Below are the code and all the weights of a small trained network. Each question names an input and a class and asks about switching units off, where a switched-off unit gives its printed mean instead of its output.

import numpy as np


def w(rows, s, z=0):
    codes = np.array(rows[::2]) - 128.0
    scale = np.full(codes.shape[1], s)
    scale[-1] = z or s
    return codes * scale


def norm(h):
    return h / np.sqrt((h * h).mean(-1, keepdims=True) + 1e-5)


def f(y):
    return y / 2 * (1 + np.tanh(0.7978845608 * (y + 0.044715 * y**3)))


def log_softmax(a):
    a = a - a.max(-1, keepdims=True)
    return a - np.log(np.exp(a).sum(-1, keepdims=True))


def net(x, mask):
    res = np.array(x, float).reshape(1, 8) / 4 @ E
    u = 0
    for l in range(3):
        y = f(norm(res) @ A[l][:, :-1].T + A[l][:, -1])
        res = res + np.where(mask[u : u + 6], y, B[l][:, -1]) @ B[l][:, :-1]
        u += 6
    return log_softmax(norm(res)[-1] @ U[:, :-1].T + U[:, -1])


A, B = {}, {}
E = w([
[110,61,112,112,180,142,189,142],'x0',
[180,158,75,132,57,173,32,112],'x1',
[88,198,122,197,151,115,217,30],'x2',
[141,83,89,172,143,153,182,162],'x3',
[144,228,161,169,111,135,141,146],'x4',
[154,95,231,100,2,162,113,202],'x5',
[71,122,80,113,121,215,98,168],'x6',
[89,167,118,192,142,82,65,150],'x7',
],0.0072)
A[0] = w([
[123,52,59,93,127,149,163,78,40],'L0N0',
[169,163,165,175,74,86,179,152,73],'L0N1',
[140,123,198,72,108,154,174,110,3],'L0N2',
[122,55,50,152,150,179,174,119,64],'L0N3',
[180,163,195,130,1,137,179,100,89],'L0N4',
[126,101,108,64,153,139,143,120,157],'L0N5',
],0.0085,0.0037)
B[0] = w([
[166,135,188,136,186,146,153,103,184],'L0N0',
[118,128,183,170,180,135,106,121,179],'L0N1',
[67,125,142,182,179,65,141,156,145],'L0N2',
[152,103,254,178,150,193,160,77,200],'L0N3',
[136,93,250,72,200,199,113,75,255],'L0N4',
[95,150,197,111,119,150,147,127,175],'L0N5',
],0.0077,0.0046)
A[1] = w([
[181,158,127,108,71,204,30,78,1],'L1N0',
[131,97,132,81,89,173,142,65,73],'L1N1',
[73,65,125,126,87,146,143,140,36],'L1N2',
[204,33,51,114,160,181,180,92,49],'L1N3',
[94,66,120,137,101,254,191,217,92],'L1N4',
[101,192,122,156,110,222,174,52,134],'L1N5',
],0.0086,0.0029)
B[1] = w([
[162,135,2,49,24,63,208,239,242],'L1N0',
[145,203,172,118,166,4,80,148,176],'L1N1',
[131,144,134,79,89,142,68,124,126],'L1N2',
[155,153,229,180,233,123,82,139,189],'L1N3',
[180,67,189,8,115,187,73,245,232],'L1N4',
[109,220,126,253,177,77,140,211,255],'L1N5',
],0.006,0.0047)
A[2] = w([
[135,77,91,114,77,180,94,181,124],'L2N0',
[179,115,129,151,134,155,194,234,85],'L2N1',
[93,58,114,76,46,157,220,219,3],'L2N2',
[49,114,185,162,184,150,54,143,192],'L2N3',
[83,246,58,254,139,91,170,127,108],'L2N4',
[154,37,139,155,148,1,58,232,41],'L2N5',
],0.0063,0.0051)
B[2] = w([
[24,138,146,99,86,48,174,69,176],'L2N0',
[134,142,155,98,148,19,84,128,160],'L2N1',
[171,197,65,76,99,62,77,125,144],'L2N2',
[135,149,167,149,186,62,92,103,255],'L2N3',
[255,202,51,201,120,145,155,40,248],'L2N4',
[121,154,27,159,157,94,179,97,156],'L2N5',
],0.0092,0.0047)
U = w([
[54,78,37,161,39,146,134,123,3],'0',
[129,104,87,14,34,114,93,195,101],'1',
[126,101,251,127,180,138,123,109,235],'2',
[184,210,48,224,153,121,162,42,128],'3',
],0.013,0.0052)

Each question gives the input, the list of numbers given to net, and the class t.
The units are the neurons (one row each of A and B). Each row of codes is followed by its name. A weight is (code - 128) times the scale printed after its matrix; where a second scale follows, it is the last column's (A, B and U).
mask holds one flag per neuron, layer by layer. A switched-off neuron (its flag False) gives its mean, the last column of its row in B, instead of its output. The means were averaged over made-up inputs and are rounded, as every weight is.
A unit's drop is (log p(t) with every unit on - log p(t) with that unit switched off) / (log p(t) with every unit on - log p(t) with every unit switched off).
The circuit of an input: a set's keep is (log p(t) with only the set's units on - log p(t) with every unit switched off) / (log p(t) with every unit on - log p(t) with every unit switched off). Starting from the 12 units with the biggest drops (on a tie, the unit counted first), units are removed one at a time, each time the one whose removal leaves the highest keep (on an exact tie, the one counted first), for as long as the keep stays at least 0.8.
circuit, biggest first: the units of the circuit, biggest drop first
most important unit: the unit with the biggest drop
top k neurons: the k neurons with the biggest drops, biggest first
top k neurons in layer l: the k neurons of layer l with the biggest drops, biggest first
drop when u is switched off: that unit's drop, to one decimal
input [7,-6,-3,-5,-4,7,6,-5], class 1: top 2 neurons => L0N4; L2N2
input [8,-3,-5,5,5,0,8,7], class 1: most important unit => L1N4
input [1,-3,3,-3,2,4,6,8], class 3: top 2 neurons => L0N4; L2N4
input [3,-5,-2,1,-7,8,-3,0], class 1: circuit, biggest first => L2N2; L0N3
input [-7,-6,-5,-8,0,-6,-7,6], class 3: circuit, biggest first => L0N4; L2N5
input [-3,1,-7,4,4,-6,7,4], class 1: top 2 neurons => L1N5; L2N4
input [6,8,-7,5,1,-4,6,-8], class 2: top 3 neurons => L1N3; L0N3; L0N0
input [-5,-1,-7,-4,1,-3,7,7], class 0: top 2 neurons => L1N4; L0N4
input [-2,-2,6,0,-7,4,-5,8], class 3: top 4 neurons in layer 0 => L0N4; L0N3; L0N5; L0N0
input [4,8,-4,3,7,5,-5,1], class 1: top 2 neurons => L1N0; L0N3
input [5,0,6,-6,-6,3,-6,7], class 3: top 3 neurons => L0N4; L1N4; L0N3
input [-7,4,0,2,4,5,6,1], class 1: drop when L1N0 is switched off => 0.6
input [0,3,-2,2,-8,-6,-4,1], class 2: drop when L2N4 is switched off => 0.1
input [-1,-7,-2,6,-1,1,-6,7], class 3: top neuron => L0N4
input [-4,-5,2,-2,-5,3,2,8], class 3: drop when L1N4 is switched off => 0.3
input [-6,-8,2,3,-3,-1,-4,4], class 3: drop when L0N4 is switched off => 0.2
